Each row has two labels, one from each of two sets.
[  0 -20  16  -4   5  -5 -18 -14  -4  22 -24  -8  10 -17 -35 -17 -21   5
 -16 -20  -4  -7 -18  11  21 -41  -5  -2 -32 -26   9 -21  -3   9  23  21
  20 -13  25 -29 -14   1   6  23  80   4   1  -4   1 -35  19 -43 -19 -41
  -3  41 -25   9 -11  10  14   2 -16  -1 -27  14   9 -10   3   1  -7  -3
  14   0  -9   9  -9   5  -9  29 -13  12  -9  -2   9   3  -1  43 -13  -6
  15 -34 -23 -48  23 -13 -19   8 -54 -21  -1 -17   2  16  12   1   0  19
 -16  39   9 -15  -5   1  25   0 -19  16  -9 -17  15   0  11  -4   7 -14
  12 -12  24   1  -9   5  -5 -24  -4  -4  -8 -35  36  -5   1   7  11 -14
  22   0   8 -10  -4  -6  -4  20   1  14   2 -38  -3 -25 -42  -1  28  -5
   9 -13  -4   1   8 -22  -1  12   0   2   3   8 -18  -1  11 -11  -6  -7
  14   0   5  19  -3  12  -7   1  -2   1] => Ll md
[ -3   5  12 -11 -16  -3   2  10  -6   2   1  -9   1  -8   2 -13 -18   2
  -4  -6  -2   9  -7  -5 -11   1  14  11 -12  11  -1  -7   7   4  -1   7
 -16  -6   1   5   0   7  -1  -1  32  -6  11 -19   8   3   2  -7 -10 -18
   4  22  -8  12   1   0   0   0  -2  -3   4  13   0  -9 -18  -8   3 -13
   9  13   3  17   3   3 -20  -8  10  16  -1 -26  -9  -1   4  14 -15   4
 -24 -13  -7 -14  -1  -7  -3 -15 -26 -18 -10  -2   0   5   4  -4  -2  -3
  -4  14 -10   5  -1   4  12   2   3  -3  -4  25   2  -5  -7   4   8   3
   3   9   4   2   2   8   6  -5   3   2 -14 -11   0  -8  17   8  20  -1
   6  -5  12  -6   1  -8  -5  -3   2 -10   5   1  21  -1 -12 -10  11  -8
  -1   7  -2  -1  -3   8   4  -7   0  -1  -1 -15   6  11   5  11  -9   3
   2  -4   8  -4   8   2  -9  -5   4  -8] => Hn nj
[-10 -12   9  -6  -2  -2 -12  -5  14  27  -9 -13   5   4  -4 -11 -35   6
  15  -1  18 -16   5  -7  -1 -35  20  12 -29   8   2 -11  -4  -4   5  13
   4  -6  13  -6 -14  13  -8   6  59   2  23 -28  13 -16  -5 -26 -16 -19
   1  16  -1  -3  -2   3  13   1   6   0 -17  20  -5  -1   9 -11  18  -9
  -2   7   6  14   7   8 -19  11  -3  18 -12 -29  -6  11  -3  15   7   0
 -18   9  -7 -31   5  -7  -8  -5 -25  -1   0   0   5   8   4   7  -9   4
   8  11 -23  -7 -10   6   0  16 -16  -3  -7   3   5 -11   3  -4   5  -9
   1   4  18   3  10   9   9  -2  -2  14   4  -8   4   7 -14  -2   6   6
  -3   3   6 -12   0 -12  -1   7   2   1   6  -1  23   0 -20 -47  28   3
  -1  -9  -7  -1 -10 -21   7   9   3  -3   9  14  -6   9  11  -1 -17  -4
   4  -6   7   2   2   3   2   6   1  11] => Hn md
[ -3  -5  -3  -6   7  -2   1  15   1  10  -6  -7   7  -3  -9 -10 -20  -2
   2  -3   4  -5  -6   9   5 -21  20   7 -15  -7  -4   1  -3   2  -4   3
  -9  -5   8  -2   0  -1  -4  15  30   2  13 -17   7   0  -3 -15 -13  -2
  -4  10  -6   8  -3   8  13   1  -1   7  -4   9  -2 -10   5  -8   9 -12
  -1   9  -4   5   8   2 -13   3   7  11  -5 -11  -7   6   6   4   2   1
  -5  -3  -2 -17   2  -4  -1  -7 -47 -13  -7 -13   0  11  -3  -2   4   8
   3  10  -3  -4  -4  -6   6  14  -8   3 -10   3   8 -10  -4   7   8 -13
   9  11   6  -2   5  -5  -5  -7  -5  -8 -18 -13  -3   5  13  -4   4   5
   1   3   1   2  -5 -10   0   8   5   0   8 -19  17   0  -6 -22  19 -21
  -7  -4  -9   0   1  -2  20   1   0   4  13  -8  -3   9   8   3 -16  15
 -10  -2   4 -14  23   2   0  12  10  -1] => Ll md
[ -3   2 -10   3   1  -7  -6   2  13  19  -7  -6  12 -17 -19  -7  -8   8
  -5  -1  17 -12   1  27  17 -43   8  12 -33 -16   2 -11  -7   6   4  -1
 -16   2  24 -21 -11  13   4  12  32  10   4 -16  16 -18  18 -23 -20 -18
  12  10 -32 -13  -5  12  10  -5   0   6 -12  15   1   6   7  11  10 -10
  -2   9  12  -6   0  11  -8  24 -13  18  -4 -18  10  10  -7  19  -3  21
  10  23  19 -10  11   4  -1   7 -67  -5 -14  -6   5  10  -2  16   3   8
  -1  16   6 -11  -6  -4  -1  25  -3   9 -11   6  21   4  -1  11   2 -13
   5  -4  18   2   6   6   9 -18  -4   1  -2 -14   1   5  -9   8  -4   3
 -19  -9  -4  -6  -5 -14  -9   8  -7  -3   1 -20  23   4 -18 -37   1 -28
  -6  -6   8   3   0  -8  12   9 -10   1   4  12  -7  12   4   1 -19   5
 -11  -2   6  -9   7   7 -13  -3   6   9] => tj md
[-15   0   2  -1 -13 -13 -18   9  -4   6  10 -19  -1  -8   0 -24 -21   2
  30  14  26  -3   8   0   6 -31  18  11  -4   2  10  -7  -2 -12   0  -5
 -18   9   1   2 -14  11  -7 -14   8   2 -10 -10  33   0  -2   1  -7 -10
   3  11   9   2   5   5   2  -1   9   7   3  12  -9   8   0 -15  24  -9
  -8   0   7  -2   9   8 -14  -8  12 -15  -3 -13  -8   7  -7   0  -3   2
 -24  14  12   3  -7  16  -2  -3 -25   7 -18   6  -6   6  -5   2  -7  -1
  -9  -5 -19   4   3   2  -7   7   9  -8  -6   4  -5  15 -11   5   2 -10
 -11   2  11   4   9   1  13  -4   1   9  -6  -7  -6  10   3   2  12  12
 -23 -18  -6  -6  -8  -5  -9  20  -4  -5   2 -16  29   9  -8 -45  -4 -17
   0 -12   3  10  -8  -4  -6   0  -7   3   8  -6  -7  26   9  11 -21   3
   4  -6   5   5  14   9  -9  -6   9   3] => tj nj
[-14 -11 -10  -4   9   0 -17  -5  28  10   0 -10   4   6  -1   6  -1  12
   5 -23  -2   2  -4   1   6 -18  14  15  22 -19   3 -13   4  -5   4  15
 -23  -9  10  -8   7   6  -5 -20  12   1   3   0  13  -5   2   1  -2 -24
   7  -8  -1  -4   5   0   2 -11   9   3  -6   9  12  -2   3 -18  -8   0
   4  -7  -4 -15   8  12  -3   9   7  11   9   0   1 -20  -5   0   4   8
 -18   1  17  -7  -1   8 -14  -8 -11   3  -1   5 -28  -7  -3   2   0 -13
  -9  22  -5   3   5   9  -3   9 -30  11  14   8  28  -9  -6  -1  -5 -16
   1  10  15   5   8  -8 -13  -8   7  -3  -5  -5  -9 -11  16  16   7  14
 -14  -6 -10  -8  10 -13  -4  -8  -2   3  -2 -36  13   4   0  -6  17 -24
  15 -14  -3  -2  -7   2  -7   2  -3  -1  -3  -3  -7  -4  -4   7  -6 -15
   7   9   4 -18 -13  12  -4  -1 -10   0] => Hn md
[  4  18  11   9 -21  -5   8  -2  16  11   8  -9   7 -10   0  -4  -2  -3
  10   8  23   6  10   9  12 -24 -10   0 -19  16  -6  -1  -7   4  -8  -9
  -3   8  -1  -2 -18   4  -4  10  -5   6  -5  -8  14 -21   6  -8  -2  -2
  -5   5 -16   7   4  12  -8   1   1   4  13  13  -4  24   3   2  25  -9
 -10   7   8 -10   0  -2   1   9 -14   8 -10  -3  -2   3 -13   9   4   1
  -5  32  24  15 -12  -2   8  11 -22   3  -9  -3   4   5   2  -1  -2   9
   3 -10   4  -6  -2  -8  -8   8  -2   0 -17 -10  -3   2   4   0  -1  -5
  -2  -9   7  -6  -2  14  25  12  -4  24   8   0   2  18 -29  -2  -8  -3
 -10  -4   1  -5 -11  -1 -10  -7  -1 -11  -3   4  10  -3 -12 -28 -24  -8
  -7   5  10   2 -10   9  -1  -5  -3  -9   3   6   1  -9   4 -21   4   2
  -8   2   1  14   5   9 -12  -1  12   9] => tj nj
[-13 -12  11   4  -6  -7 -12  -7  10   9  -2   8   1 -10  -1 -11 -18  -8
  10  -9  18 -11   7   4  12 -34   2   4 -31   4   7  -6  -7  -7  10  -1
  -4   1  10  -8 -12   6   2  12  23   4   4  -4   8 -21  13 -23  -7 -15
  -1  22 -12  -5  -6  22  13   9  -3  -3 -13   5   5  10   8  -4  16  -9
  -9  11   0  12   2   7   2   9   5  -7   1  -1   9  -5  -1  29  -2   5
  18  -3   1 -10   6 -14  -6  -1 -23  -3  -4   0   8  11  15  11   1   8
  -3   8   8  -7  -1  -1  -1   2 -21  -5  -5 -11  -6  -6  -7 -11   8 -11
  -5  -7  13  -2  -2   8  20   6   9  17  -1   0   3   5 -20  -8   3   4
  -8  -6  -2  -6 -11  -3  -4  11  -4   8  -2 -24   3 -16 -25 -28  -1 -16
   9  -5  10   5  -4  -7 -11   2   4   3   7  10   0   0  -7  -2   4   1
   7   1   7  21  -3  14 -12   0  -3   8] => tj nj
[ -5   9  -6  -7  -6  -6  -2  -7   6   6  11  -9   1   4   7  -3  -8  -7
   9  -4   7   3   2  -3  -7   8  13  13 -25  15  -2  -1   8   1  -3  -3
 -15  -8 -10   8   1  14  -3 -15   4   0  12 -14   4   3  -3   2   2   8
   8  -8  -8  -8  -8   1   6   3   8  -8  12   9  -6  12  -1  -8   1  -4
  -3  18   7   8  12  11 -13  -9  12   5  -3 -20 -13   4  -7  -4   1  -2
 -15   2  -5 -12  -3  10   6 -10  20   1  -9  10   8   0  18  -1  -9 -48
  -2  -3   0   4  -7  -5   3   7  10 -16   3  14 -15 -10 -14  -2   2  -1
   7   6   3  13   2   6  11  11  -1  15  -1   3   0  -1  -3  -6   4   4
 -17  -7   1  -5  -1  -5   0   0   2   0  -7  10  16  10  -1 -12   8   0
  -8   3  -2   5  -5  -2   0   1  -7   1   7 -11  -4   9   4   8  -9   2
  -2  -4   0  -8   9  -6  -3  -2  -6  -5] => nh nj
[-10  -9   3   6  -3  -8  -2  -4   2  15  -5 -10   9 -21 -13 -11  -9  -8
  -2  -9  -2 -19  -3  19  15 -21 -14  16 -33 -16   0  -1   5  -2  22  -6
 -13 -12  -1 -17  -7  -1   0  32  37   6   9  -6   9 -14  15 -25  -9  -6
   7  28  -9  -1 -12  20   3  14 -21  -8 -13   9  -2   4  12   5  10  -5
  11  17   4  13  -1  14  -9   6   8  18   0  -6   2  -6 -13  24  -6  -2
   9 -16  -3 -13  19  -8   4   1 -23  -7  -5  -7  20   7  16  16   8  17
 -16   9  16 -26   2  -6  13   3 -11  -5 -14 -14   1   0  -7   8  14 -12
  15 -10   1   1  -9  24  24  -8   9   1   2 -22   7  -7   5 -14  10  -6
   3  -8   9  -8  -3 -10  -3  31   3  -1  -6 -21   5 -11 -36 -27   6 -21
   0   3   3   0   5  -9  -1   8   1   4  10   4 -23 -10   9  -7   0  -2
   0   2   7  16  22   2 -13  -6  -5  -9] => Ll nj
